Below are the code and all the weights of a small trained network. Each question names an input and a target symbol and asks about switching units off, where a switched-off unit gives its printed mean instead of its output.

import numpy as np


def w(rows, s, z=0):
    codes = np.array(rows[::2]) - 128.0
    scale = np.full(codes.shape[1], s)
    scale[-1] = z or s
    return codes * scale


def f(y):
    return y / 2 * (1 + np.tanh(0.7978845608 * (y + 0.044715 * y**3)))


def softmax(a):
    e = np.exp(a - a.max(-1, keepdims=True))
    return e / e.sum(-1, keepdims=True)


def log_softmax(a):
    a = a - a.max(-1, keepdims=True)
    return a - np.log(np.exp(a).sum(-1, keepdims=True))


def net(x, mask):
    ids = ['Φαβηλμ'.index(c) for c in x.split()]
    T = len(ids)
    res = E[ids] + P[:T]
    r = res
    for j in range(2):
        rows = slice(3 * j, 3 * j + 3)
        q, k, v = (r @ M[0][rows].T for M in (Q, K, V))
        z = softmax(np.where(np.tri(T) > 0, q @ k.T / 3**0.5, -1e9)) @ v
        o = O[0][rows]
        res = res + np.where(mask[j], z, o[:, -1]) @ o[:, :-1]
    y = f(res @ A[0][:, :-1].T + A[0][:, -1])
    res = res + np.where(mask[2:10], y, B[0][:, -1]) @ B[0][:, :-1]
    return log_softmax(res[-1] @ U[:, :-1].T + U[:, -1])


Q, K, V, O, A, B = {}, {}, {}, {}, {}, {}
E = w([
[118,114,181,157,42,151,145,139,104,146],'Φ',
[183,122,196,172,109,108,75,182,105,163],'α',
[135,97,143,122,83,165,36,131,254,118],'β',
[117,81,68,167,43,119,118,115,139,94],'η',
[92,216,101,176,82,136,123,133,177,229],'λ',
[94,167,227,148,100,57,98,103,70,95],'μ',
],0.016)
P = w([
[102,201,129,192,22,163,86,162,110,81],'0',
[157,169,109,198,87,190,96,81,113,80],'1',
[178,182,127,90,69,94,100,140,71,86],'2',
[156,133,126,166,103,150,104,98,149,86],'3',
[110,153,128,171,98,143,135,148,136,87],'4',
[111,117,126,104,96,95,88,133,109,152],'5',
[134,89,132,153,133,111,122,92,155,115],'6',
[95,108,138,162,136,118,152,152,167,106],'7',
[72,117,125,134,146,116,171,183,126,101],'8',
[45,110,128,71,149,73,142,202,117,144],'9',
[40,73,132,180,170,129,162,152,178,158],'10',
[107,42,138,88,172,29,160,131,160,169],'11',
[60,65,150,158,205,87,203,176,186,132],'12',
[149,254,111,126,74,108,150,117,126,252],'13',
],0.0092)
Q[0] = w([
[169,90,153,185,94,136,130,138,143,121],'H1',
[150,168,114,177,198,179,157,45,138,94],'H1',
[169,109,54,88,209,204,134,102,103,103],'H1',
[167,150,143,212,250,187,132,52,98,86],'H2',
[163,119,172,163,127,193,181,86,115,132],'H2',
[145,132,142,72,249,215,140,90,17,131],'H2',
],0.019)
K[0] = w([
[99,142,101,94,134,68,110,76,135,151],'H1',
[190,126,125,92,43,122,91,117,107,165],'H1',
[155,199,142,156,58,167,74,110,104,95],'H1',
[174,151,141,93,5,133,70,79,91,173],'H2',
[145,135,101,114,98,70,77,110,136,139],'H2',
[162,200,97,173,84,173,88,148,127,70],'H2',
],0.018)
V[0] = w([
[141,106,179,42,147,208,75,167,200,127],'H1',
[156,251,227,137,163,128,119,98,145,210],'H1',
[186,61,221,156,98,196,127,196,65,110],'H1',
[107,202,32,167,149,55,53,133,167,68],'H2',
[151,126,139,205,222,69,61,172,84,112],'H2',
[225,86,39,158,152,166,118,207,120,195],'H2',
],0.015)
O[0] = w([
[202,133,164,162,128,103,254,134,142,96,125],'H1',
[37,109,110,92,172,169,230,199,83,157,170],'H1',
[114,153,125,243,225,126,186,93,194,121,123],'H1',
[123,51,144,35,82,42,157,91,165,160,170],'H2',
[32,89,130,127,135,105,189,26,178,153,171],'H2',
[46,203,113,193,38,92,131,170,179,163,1],'H2',
],0.0091,0.011)
A[0] = w([
[117,49,98,140,96,170,131,141,170,64,173],'N1',
[141,246,107,81,159,143,132,102,162,154,76],'N2',
[121,115,48,120,156,133,191,160,125,119,58],'N3',
[136,89,116,214,63,131,124,206,145,165,205],'N4',
[106,94,219,110,95,172,116,123,142,94,4],'N5',
[149,139,144,105,168,159,175,187,188,183,161],'N6',
[121,132,131,89,162,158,117,149,120,209,157],'N7',
[66,110,190,98,128,176,50,137,157,129,204],'N8',
],0.012,0.0027)
B[0] = w([
[93,176,172,152,160,104,149,119,76,146,200],'N1',
[146,72,127,76,142,111,172,201,88,140,133],'N2',
[192,213,129,106,108,73,74,97,203,158,166],'N3',
[99,68,76,94,128,159,135,191,204,66,210],'N4',
[130,139,62,156,46,100,94,142,162,208,203],'N5',
[62,103,151,92,58,167,77,95,2,97,197],'N6',
[155,131,162,205,131,97,116,109,129,105,223],'N7',
[170,170,94,115,196,132,194,138,126,163,247],'N8',
],0.0098,0.015)
U = w([
[180,152,153,139,166,162,83,178,71,74,101],'Φ',
[76,173,136,140,122,92,144,109,155,118,60],'α',
[183,2,215,109,65,88,158,143,104,49,142],'β',
[212,112,95,127,124,64,85,139,202,117,67],'η',
[138,106,75,53,103,88,134,229,74,166,79],'λ',
[188,116,201,114,156,87,141,76,51,160,251],'μ',
],0.0035,0.0024)

Each question gives the input, a string of symbols that net reads in full, and the target symbol t.
The units are the heads (3 rows each of Q, K, V and O) and the neurons (one row each of A and B). Each row of codes is followed by its name. A weight is (code - 128) times the scale printed after its matrix; where a second scale follows, it is the last column's (O, A, B and U).
mask holds one flag per unit, heads first, then neurons. A switched-off unit (its flag False) gives its mean, the last column of its rows in O or B, instead of its output. The means were averaged over made-up inputs and are rounded, as every weight is.
A unit's drop is (log p(t) with every unit on - log p(t) with that unit switched off) / (log p(t) with every unit on - log p(t) with every unit switched off).
The circuit of an input: a set's keep is (log p(t) with only the set's units on - log p(t) with every unit switched off) / (log p(t) with every unit on - log p(t) with every unit switched off). Starting from all 10 units, units are removed one at a time, each time the one whose removal leaves the highest keep (on an exact tie, the one counted first), for as long as the keep stays at least 0.8.
circuit, biggest first: the units of the circuit, biggest drop first
unit that matters most: the unit with the biggest drop
top k neurons: the k neurons with the biggest drops, biggest first
heads that matter: for each layer, one digit per head in row order, 1 if its drop is at least 0.15 and else 0, layers parted by /
input η μ α β β α η Φ λ Φ, target λ: unit that matters most -> H1
input Φ β λ λ α α Φ λ μ Φ η η λ, target η: circuit, biggest first -> H1, N6
input μ μ α η λ β β λ μ η Φ η η β, target η: heads that matter -> 10
input α η μ β, target μ: circuit, biggest first -> H2, N1
input μ β Φ α β α β α β η β β α, target β: top 2 neurons -> N8, N4
input β μ Φ α, target Φ: heads that matter -> 11
input Φ η λ Φ Φ η Φ μ λ, target μ: heads that matter -> 01
input μ α Φ μ μ α β, target α: circuit, biggest first -> H2, N1
input α η β, target η: heads that matter -> 11
input η Φ β Φ α α α η η λ η, target λ: heads that matter -> 11
input β β β α Φ β β, target β: circuit, biggest first -> H1, N8
input λ Φ Φ, target Φ: top 2 neurons -> N7, N5
input β β μ μ η η Φ, target η: heads that matter -> 10
input α η η λ λ α α β Φ α, target Φ: circuit, biggest first -> H2
input α Φ η, target Φ: top 2 neurons -> N5, N3
input β Φ Φ η α Φ μ Φ β β η, target η: top 2 neurons -> N6, N4
input μ η η μ η α λ β λ, target β: top 2 neurons -> N8, N5
input η λ β α β β β Φ, target β: top 2 neurons -> N8, N4
input α β α, target β: heads that matter -> 11
input β β α Φ Φ λ Φ μ α α α α, target α: circuit, biggest first -> H2
